Below are the code and all the weights of a small trained network. Each question names an input and a target symbol and asks about switching units off, where a switched-off unit gives its printed mean instead of its output.

import numpy as np


def w(rows, s, z=0):
    codes = np.array(rows[::2]) - 128.0
    scale = np.full(codes.shape[1], s)
    scale[-1] = z or s
    return codes * scale


def f(y):
    return np.maximum(y, 0)


def softmax(a):
    e = np.exp(a - a.max(-1, keepdims=True))
    return e / e.sum(-1, keepdims=True)


def log_softmax(a):
    a = a - a.max(-1, keepdims=True)
    return a - np.log(np.exp(a).sum(-1, keepdims=True))


def net(x, mask):
    ids = ['ΔΨεζηξφ'.index(c) for c in x.split()]
    T = len(ids)
    res = E[ids] + P[:T]
    q, k, v = (res @ M[0].T for M in (Q, K, V))
    z = softmax(np.where(np.tri(T) > 0, q @ k.T / 4**0.5, -1e9)) @ v
    res = res + np.where(mask[0], z, O[0][:, -1]) @ O[0][:, :-1]
    y = f(res @ A[0][:, :-1].T + A[0][:, -1])
    res = res + np.where(mask[1:9], y, B[0][:, -1]) @ B[0][:, :-1]
    return log_softmax(res[-1] @ U[:, :-1].T + U[:, -1])


Q, K, V, O, A, B = {}, {}, {}, {}, {}, {}
E = w([
[146,165,147,199,200,169],'Δ',
[184,179,76,136,64,167],'Ψ',
[137,176,48,111,136,85],'ε',
[99,100,69,88,113,78],'ζ',
[95,100,184,208,119,172],'η',
[197,6,65,73,63,136],'ξ',
[135,152,117,73,192,200],'φ',
],0.019)
P = w([
[31,116,42,193,111,223],'0',
[103,146,145,76,136,148],'1',
[182,148,132,175,47,71],'2',
[166,109,158,54,183,170],'3',
[191,126,182,218,88,84],'4',
[159,115,187,56,201,160],'5',
[176,161,198,242,60,80],'6',
[101,194,223,71,149,147],'7',
[108,124,143,227,19,2],'8',
[133,175,186,24,153,145],'9',
],0.0091)
Q[0] = w([
[149,153,111,204,59,81],'h1',
[153,52,158,188,71,159],'h1',
[23,186,84,7,185,255],'h1',
[148,120,99,222,142,145],'h1',
],0.0093)
K[0] = w([
[2,196,26,197,40,251],'h1',
[120,47,105,177,112,199],'h1',
[169,211,229,68,128,91],'h1',
[107,178,88,195,158,208],'h1',
],0.0093)
V[0] = w([
[99,139,49,58,143,59],'h1',
[149,181,103,237,51,108],'h1',
[214,100,153,82,5,203],'h1',
[54,2,149,80,77,210],'h1',
],0.009)
O[0] = w([
[196,172,160,62,139,27,23],'h1',
[209,32,234,88,95,188,255],'h1',
[140,21,2,56,83,142,189],'h1',
[39,158,116,47,106,142,152],'h1',
],0.0094,0.0051)
A[0] = w([
[89,53,140,80,106,41,252],'n1',
[88,133,101,103,78,197,178],'n2',
[145,39,95,53,109,85,1],'n3',
[2,237,173,148,120,103,185],'n4',
[142,164,87,151,155,180,211],'n5',
[62,120,138,115,186,202,145],'n6',
[196,215,124,105,205,219,190],'n7',
[187,163,150,36,118,110,146],'n8',
],0.0073,0.0026)
B[0] = w([
[175,153,132,145,255,244,191],'n1',
[83,48,104,97,150,93,254],'n2',
[119,205,99,185,146,49,246],'n3',
[146,157,126,101,169,189,199],'n4',
[166,70,101,148,74,114,199],'n5',
[34,171,137,143,190,108,203],'n6',
[132,89,153,198,51,125,233],'n7',
[136,73,193,125,193,113,195],'n8',
],0.0079,0.0091)
U = w([
[121,130,86,190,152,173,145],'Δ',
[166,43,99,95,148,158,193],'Ψ',
[129,99,122,154,167,44,92],'ε',
[195,187,114,49,206,254,106],'ζ',
[43,71,139,94,148,158,175],'η',
[95,112,58,101,168,157,7],'ξ',
[106,200,60,116,148,213,170],'φ',
],0.0097,0.0016)

Each question gives the input, a string of symbols that net reads in full, and the target symbol t.
The units are the heads (4 rows each of Q, K, V and O) and the neurons (one row each of A and B). Each row of codes is followed by its name. A weight is (code - 128) times the scale printed after its matrix; where a second scale follows, it is the last column's (O, A, B and U).
mask holds one flag per unit, heads first, then neurons. A switched-off unit (its flag False) gives its mean, the last column of its rows in O or B, instead of its output. The means were averaged over made-up inputs and are rounded, as every weight is.
A unit's drop is (log p(t) with every unit on - log p(t) with that unit switched off) / (log p(t) with every unit on - log p(t) with every unit switched off).
The circuit of an input: a set's keep is (log p(t) with only the set's units on - log p(t) with every unit switched off) / (log p(t) with every unit on - log p(t) with every unit switched off). Starting from all 9 units, units are removed one at a time, each time the one whose removal leaves the highest keep (on an exact tie, the one counted first), for as long as the keep stays at least 0.8.
units of the circuit, in order: the units of the circuit, biggest drop first
top k neurons: the k neurons with the biggest drops, biggest first
drop of u: that unit's drop, to one decimal
input φ Δ Ψ η Ψ ξ ξ Ψ Δ, target φ: units of the circuit, in order => [h1, n4]
input ξ Δ Ψ ζ ξ η Δ φ η, target ξ: units of the circuit, in order => [h1, n1]
input Ψ ε ξ Ψ η Ψ Ψ Δ ζ, target Ψ: top neuron => [n1]
input η η φ ξ Δ, target η: units of the circuit, in order => [h1, n6]
input Δ ζ ξ Ψ ε, target Δ: top 2 neurons => [n2, n8]
input φ Ψ Ψ Ψ Ψ η η Ψ ζ, target φ: units of the circuit, in order => [h1, n1, n4]
input Δ Ψ Δ Δ Ψ ζ η Δ ζ, target Δ: units of the circuit, in order => [h1, n2]
input φ Ψ η Ψ ε, target φ: units of the circuit, in order => [h1, n4]
input Δ Δ ξ ε φ, target Δ: units of the circuit, in order => [h1, n7]
input ξ Ψ Ψ Ψ Δ η Ψ η ξ, target ξ: top 3 neurons => [n3, n1, n2]
input ξ Ψ η Ψ η, target ξ: units of the circuit, in order => [h1, n3]
input ε Ψ Ψ Δ η, target ε: top 2 neurons => [n1, n4]
input η Ψ Ψ Δ Δ η η Δ ξ, target η: drop of h1 => 1.5
input Δ Ψ Ψ η Δ φ, target φ: drop of n1 => 0.0
input Ψ Ψ η Ψ φ ζ, target ζ: drop of n5 => 0.0
input φ Ψ Ψ Ψ η, target φ: top neuron => [n4]
